In the rows, 128 means zero.
Each name stands for a flat space through zero: a line, a plane or more. A row that begins with a name and a colon came from that space; any other row is followed by the name of the space it lies nearest, among the names in its block.
mt_pq: [127  85 115 148 110 148 161 117  94  89 145 103 107 110 153 158 159 112
  86 101 158 133 112 121 151 148 133 135 150 142 136 119]
zc_lc: [130 131 132 116 127 117 101 163 129 116 154 123 104 122 129 165 139 129
 165 139  82 126 152 136 119 107 130 147  94 116 130 122]
cz_dc: [141 151 116 139 135 117 108 138 162 128 139 138 117 129 140 132 115 160
 139 138 138 133 138 126 137 110 136 157 137 140 125 131]
zc_lc: [158 115 131 137 123 136 118 138  73 133 123 116 117 102 129 124 127  93
 149 126 101 109 141 151 113 121 110 111 125 145 136 154]
cz_dc: [150 147  86 173 135 129 116 130  93 107 130 133 104 125 134 158  91  80
 112 105 121 150 130 104 142 108 101 121 152 192 152 143]
cz_dc: [ 80 139 165  72 129 112 125 102 169 180 119 139 150 163 107  87 150 150
 105 131 138 148  98 110 134 125 161 128 109 101 105 145]
ms_bn: [111 111  76 140 101 113 142 136  93 102  87 154 102 121 136 159 179 107
  89 111 130 137  69 136 100 157 110 116 107 130 177  78]
ms_bn: [ 85 130 164 131 116 156 147 135 127 126 127 126 131 165 144 166 122  93
 136  85 110 119 131 115 112 123 150  99  92 122 130 138]
bl_mz: [167 108 122 170 110 119 151 132 107 125 108 139  90  74 175 109 171 147
 120 129 177 117 112 172 121 130 152 148 154 126 125 128]
dz_fb: [175 118 121 150 156 144 111 118 119 132 134 134 172 100 122  75  86 162
 140 172 150  85 159 156 100 171 101 116 169 153 119 110]
dz_fb: [181  71 111 121 133 164 108 133 117 153 150  54 132  97 175 131 145 142
 102 129 147 114 112 158  82 139 165 166 171 197 128 191]
cz_dc: [149  95  98 117 124 126 114 124 109 133 117 128 136 101 131 103 162 157
 104 153 144 109 100 156  97 169 117 137 140 143 144 108]
mt_pq: [131 173 132  84 131  95  85 114 113 159 152 106  92 146  79 123 107  79
 135 112  76 186 141  73 223  36 105 148 127 153 117 223]
zc_lc: [115 165 149 111 148  73  91 134 119 159 139 167 104 121  95 109 128 102
 140 153  86 171 137 116 133  91 132 125  99 120 109 128]
mt_pq: [ 98 122 137 104 119  88 127 137  86  86 168 136  80 110  88 165 169  90
 131 135  79 168 143 101 186 108 105 133  88  82 123  89]
dz_fb: [143 145 146 139 139 156  98 138 112 106 174 115 136 139 115 147  69 117
 177 125  90  97 196 112 158 110  93 120 125 153 122 150]
ms_bn: [146 130 148 185 149 157 121 135  88 105 165 133 130 116 146 147  72  90
 146 118 119 108 182 124 116 133 120 101 143 176 119 128]
bl_mz: [159 125 124 161  97 136 108 136  97 105 144 153  85  97 164 121 154 172
 146 123 155  77 146 152 165 126 111 154 134 149 138 134]
dz_fb: [152 129 115 133 128 166 133 128 144 120 123  92 157 145 131 134  86 138
 150 117 130  97 148 128 135 127 107 127 150 142 137 158]
cz_dc: [115 140 152 140 156 119 134 139 184 148 142 130 134 136 154 140 114 137
 124 135 142 161 131 126  88 117 193 142 132 127  99 123]
zc_lc: [127 170 142 148 157 170 117 136 195 150 134 109 173 186 147 149  33 127
 157 105 123 119 162 105  99 105 152 119 141 171 119 175]
bl_mz: [140 113 139 128 144 104 150 107  65 137 139  99 104  94 101 119 130  37
  97 120 110 195 125 106 162  96 128 111 153 136 107 164]
zc_lc: [109 106 121 131 129 167 123 119 116 130 134 113 153 154 146 148 116 112
  92 101 134 114 109 115  90 161 136 109 132 182 146 135]
mt_pq: [110 163 143  92 124  74 109 136 122 145 136 137  79 130  93 137 150  90
 143 127  78 187 129 101 181  58 129 143  93  98 116 158]
ms_bn: [136 110 143 111 106 112 149 134 143 141 109 122 107 102 146 108 187 164
 136 138 151 123 109 163 131 121 158 155 122  77 116 132]
bl_mz: [168 136  69 149 157 124 124 132 154 100 123 121 158 117 108 127  80 151
 132 165 136 132 142 128 121 149  88 137 169 138 141  89]
zc_lc: [ 81 124 181 147 130 101 132 130  81 139 138 189  99 111 141 125 167  85
 107 123 121 147 118 133  90 143 166  93  86 120 111  85]
cz_dc: [148  77  81 103 139 147 129 115 171 132 118  97 183 119 137 101 150 206
  82 168 180 107  87 154  76 202 136 156 169 139 139  91]
dz_fb: [118 106 135 121 120 143 121 131 136 139 122 140 145 130 151 116 154 167
 119 136 147  91 110 154  80 169 146 127 116 131 134 106]
bl_mz: [140 123 133 165 119 149 117 148 117 146 111 144 118 121 185 137 134 131
 134 110 140  93 117 164  59 139 160 121 120 170 142 141]
zc_lc: [ 82 158 143 118 123 123 117 120 149 120 115 198 161 163  98 101 117 172
 147 146 127  87 138 123 128 167  93  97  89  90 135  59]
ms_bn: [205 134 112 160 165 121  98 144 125 133 161  99 118  81 137 119  82 128
 154 162 122 140 174 144 125  97 128 159 179 173 108 164]
dz_fb: [166 124 106 125 142  99 130 135 131 146 101 121 129  93 117 100 137 130
 133 163 127 147 116 157 102 124 129 137 145 111 125 125]
mt_pq: [180 135  97  90  91 116  79 151 107 179  79 109  92 112 138 105 170 144
 164 126  96  97  98 174 117  81 112 159 109 148 162 216]
bl_mz: [120 129 129 111 117 142  95 138 136 136 131 140 137 145 135 128 135 163
 143 131 117  87 128 140 105 144 122 132 103 141 143 125]
ms_bn: [146 122 112 150 143 134 134 143 134 114 120 127 145 116 133 138 109 130
 141 145 125 117 139 147  86 150 123 119 135 126 134  96]
cz_dc: [157 118  78 122 126 145 127 145 171 111 111  97 151 133 136 146 120 175
 141 142 136 105 120 146 106 145 114 154 144 126 152 117]
mt_pq: [126 143 138 104 134 115  76 146 180 176 139 141 123 139 156 117 146 185
 134 147 130 123 116 144  86 115 177 168 111 151 119 151]
dz_fb: [105 135 151 150 131 143 152 144 166 136 125 120 123 151 171 169 121 112
 128  96 136 145 122 125  89 112 189 128 118 130 119 140]
bl_mz: [180 109  70 121 137 131  88 141 144 130 123 116 150 104 134 108 131 194
 129 174 140  93 119 165  85 165 105 161 155 160 151 111]
dz_fb: [134 123 110 116 117  86 125 143 102 134 105 140  89  97 121 130 179 109
 123 140 107 156  98 147 116 114 129 137 107 106 140 117]
dz_fb: [186 107  98 113 127 127 103 142 131 176 104  83 118  99 158 111 151 141
 124 138 131 129  97 169  81 109 155 165 153 168 137 196]
dz_fb: [109 158 158 121 141 122 119 132 171 153 135 140 136 153 130 124 107 138
 145 128 123 138 141 117 123 105 157 131 115 120 107 142]
mt_pq: [127 123 117 142 163 117 148 111  96 139 107 129 157 120  99 114  95  57
  93 136 117 172 113 116  88 148 120  80 148 143 126 108]
bl_mz: [132 116 127  96 145  94 123 131 121 164 110 120 131 107 107 107 154 104
 115 156 105 165 101 144  86 126 145 125 120 111 120 127]
bl_mz: [ 94 175 168 125 123 116 111 139 136 104 159 168 112 155 100 144 103 130
 183 125  89 117 184 100 187  95 102 119  82  89 115 111]
ms_bn: [178 117 111 145 156 120 146 151 136 158  95  84 134  96 146 133 112  87
 137 141 116 163 117 163  53 109 164 129 154 134 122 157]
ms_bn: [137 138  64 154 113 119 123 106  98  92 111 163 114 124 114 120 127 136
  90 122 157 125 104 108 176 148  66 126 154 161 166  97]
ms_bn: [135 133  58 130  99 158 143 144 171  81  92 106 141 164 134 179 118 165
 142 106 134  96 111 125 140 139  86 145 128 118 181 111]
cz_dc: [126 143 118 142 124 115 110 151 140 143 121 141  95 131 163 156 143 124
 124 113 124 145 107 134  95 104 163 146 113 155 139 142]
mt_pq: [126 145 162 108 103 101 117 156 127 171  86 158  99 117 140 106 176 138
 177 133 102 107 117 176  92 100 152 127  73  81 127 147]
mt_pq: [165  96 136  78 143 137   4 145 109 195 201  98 116 105 161 108 157 178
 117 161 102  97 130 153  72 127 164 188 127 244 121 205]
mt_pq: [134 101 126 148 143 154 133 121 124 117 146 120 154 121 145 128 114 137
 106 135 152 112 133 134  95 171 136 120 152 157 125 105]
cz_dc: [107 125 144  79 118 128 140 107 145 136 109 132 168 146  84  83 139 164
 142 149 128 101 127 131 151 153  99 113 112  66 122 108]
zc_lc: [144 139  71 111  63 114 122 131  83 120  64 137  76 127 120 130 182 124
 135  93 115 105  80 140 182  98  67 137 105 121 189 165]
zc_lc: [146 134 155 146  96 145 138 144 142 135 115 130 103 120 175 123 148 166
 170 108 151  82 141 163 137 104 153 148 121 111 122 165]
cz_dc: [ 83  94 154  99  75 166 154 131 141 116 124 112 120 157 166 158 193 165
 123  86 148  83 100 138 133 148 157 140  89  96 141 132]
zc_lc: [ 94 123 178 168 141 124 163 141 127 110 145 161 121 118 153 151 133 106
 132 126 134 139 147 135  90 145 173 103 105  96 101  70]
ms_bn: [163 132  99 155 142  95  90 129 115  94 162 180 113  78 116  95 132 190
 131 189 151 111 156 142 153 158  88 155 151 137 125  58]
bl_mz: [ 91 141 120 150 114 140 148 114  98 104 100 168 138 156 115 137 114  95
 113  98 128 114 115 108 132 155  91  77 110 129 156  91]
zc_lc: [ 96 103 147 169 144 123 193 111 102  92 123 158 143 108 125 129 133  89
  91 131 157 151 123 125 104 182 138  80 135  90 113  39]
dz_fb: [132 124 112 126 134  85 171 158 154 123  71 139 129 101 115 133 160 123
 153 164 112 154 106 171  68 137 140 120 103  37 131  61]
cz_dc: [103 115 137 133 125 149 171 132  98 123  97 104 141 148 123 167 117  43
 124  89  94 144 113 121  90 130 131  76 106 116 143 132]
bl_mz: [ 75 145 156  84 143 103 139 130 181 177 118 111 130 169 122 149 140  90
 104 110 104 202  90  99 100  89 197 131  99 107 108 157]
mt_pq: [150 136 125 101 116 114  84 146 135 192  95 130 113 123 150 101 159 149
 142 134 115 114  97 167  78 104 154 149 109 152 139 185]
cz_dc: [122  98  94 145 119 161 157 119 107  96 109 114 151 136 135 151 126 112
  96 107 144 111 104 126 106 175 106 103 141 144 159  98]
ms_bn: [147 133 134 137 164  98  88 182 146 138 162 127 107 100 146 167 125 120
 162 166  79 157 155 153  51 107 172 153 104 136 112 109]
mt_pq: [111 140 157 129 168 107 138  99  81 151 143 125 137 127  82 111  85  25
  97 123  97 199 138  83 143 105 126  81 142 147  99 149]
ms_bn: [ 59 143 143  79  96 154 146 101 157 135 109 122 151 206 107 139 131 128
 112  77 126 120 100  82 175 123 118 110  96 106 143 153]
dz_fb: [127 138 107 145  95  92 125 171  87 125  78 165  64 106 150 165 185  90
 149 111  89 134  94 164  84 104 130 121  72 110 167 112]
bl_mz: [134 129 147 136 140 128 140 129 116 116 136 128 140 118 109 121 105 111
 153 141 113 124 161 130 134 130 113 108 128 103 113 113]
zc_lc: [129 101 132 119 115 169 108 120 108 135 134 119 153 137 144 116 133 152
 121 121 138  71 124 143 103 167 119 119 127 164 142 139]
[188 151 132 176 176 121 110 148 152 130 156 126 137  94 138 115  60 140
 172 170 129 132 190 146 106 109 138 143 169 148  96 130] | ms_bn
[ 96 136 156 100 104 163 152 118 164 117 142  88 134 180 127 159 117 132
 144  82 126 120 142  92 194  96 134 137 117 103 121 176] | cz_dc
[207 122  68 144 139 155  98 139 158 163  92  90 157 116 165 104  96 173
 133 143 156  93 110 171  65 135 129 157 182 198 153 182] | mt_pq
[134 123 129  89 111 146 141 144 157 126 111  80 144 147 115 146 130 140
 173 123  99 106 138 140 136 111 117 137 109  80 135 155] | cz_dc
[149 121 140 119 104 151 113 145 161 137 141 104 113 128 170 134 150 189
 158 120 146  87 139 153 137 109 155 174 127 130 124 172] | zc_lc
[120 130 167  93 133 129 130 135 188 138 160  96 134 140 129 131 132 168
 156 140 127 134 154 124 153 101 166 165 122  86  91 150] | bl_mz
[119 100 114 134 116 102 159 147  95 114  86 151 114  96 129 139 183 103
 120 141 116 135  92 166  68 162 130 104  96  80 148  61] | mt_pq
[199  97 122 144 163 107 105 167  81 125 170  79  95  52 134 151 126  80
 155 167  78 161 167 161  89 100 142 151 147 151 109 147] | dz_fb
[116  51 112 142  99 167 153 139  54  76 136 107 118 105 158 181 184  99
  94 103 126  92 104 150  83 195 119 106 110 141 164  78] | zc_lc
[131 132 116 157 139 114 139 137  96 117 100 161 133 112 116 126 117  92
 134 140 111 129 127 144  85 150 106  88 117 119 142  80] | cz_dc
[157 120 115 151 129 123 116 130  79 124 125 137 113  96 131 117 130 108
 127 134 123 119 132 144 119 133 108 119 138 155 138 129] | bl_mz
[ 93 135  70 133 119 160 156  96 185  85 112 131 173 188 121 148 100 172
  75 104 184 122  94  81 162 175  96 129 158 141 162  83] | mt_pq
[133 166 129 152 144 106 115 144 159 130 132 156 116 130 134 135 103 137
 150 139 125 144 147 125 124 103 140 139 125 127 119 118] | cz_dc
[182  89  80 136 125 110 131 133  94 143  86 117 117  69 144  99 174 133
 102 156 149 129  82 181  75 154 127 140 157 141 148 121] | dz_fb
[103 142 126  90 112 116 124 154 174 149 113 103 105 161 140 174 156 123
 138 104  97 158  99 121 115  83 168 156  89 108 137 163] | ms_bn
[175 106  55 159 104 106 161 153 135  97  67 134 103  80 156 136 180 166
 126 148 163 120  84 184  95 151 118 155 145  94 165  76] | ms_bn
[150 123 117 164 135 161 118 146 142 137 122 119 140 132 178 146 103 137
 131 116 143 101 127 150  63 141 155 130 142 181 140 144] | bl_mz
[146 137 125 103 148 154  89 130 181 150 157  90 164 155 129 124  84 171
 144 141 124 111 151 119 124 119 135 157 148 164 118 172] | zc_lc
[118  97 173  70 109 100 113 110  53 161 151 112  88  95 100  95 198  87
 112 129  96 150 116 128 172 102 132 130 104 113 106 177] | bl_mz
[133 141 105 156 130 127 148 125 145 100 117 141 132 130 127 134 108 139
 127 128 150 130 132 121 145 135 111 127 145 119 135  99] | bl_mz
[114 143 135 149 127 112 148 122 106 122 120 145 105 126 124 137 126  82
 117 108 126 160 123 111 148 108 130 110 125 124 125 128] | bl_mz
[145 132  66 122 128 135 137 102 106 146  65 111 158 146 100 108 101  86
  89 111 129 143  79 115 119 137  83  97 158 166 168 157] | mt_pq
[132 134  93  76  97 137 104 112 172 125 117 120 146 156 107 100 147 220
 134 139 150  84 112 124 187 137  85 167 132 112 150 140] | cz_dc
[176 120  97  97 135  95 102 137 109 137 107 128 138  84  84  80 144 154
 159 191 101 112 133 168 117 139  79 135 130  95 135 108] | dz_fb
[188  68 129 118 134 175 108 151 126 124 182  36 133  93 169 153 133 156
 147 140 124  94 160 161 103 131 154 176 160 167 116 181] | zc_lc
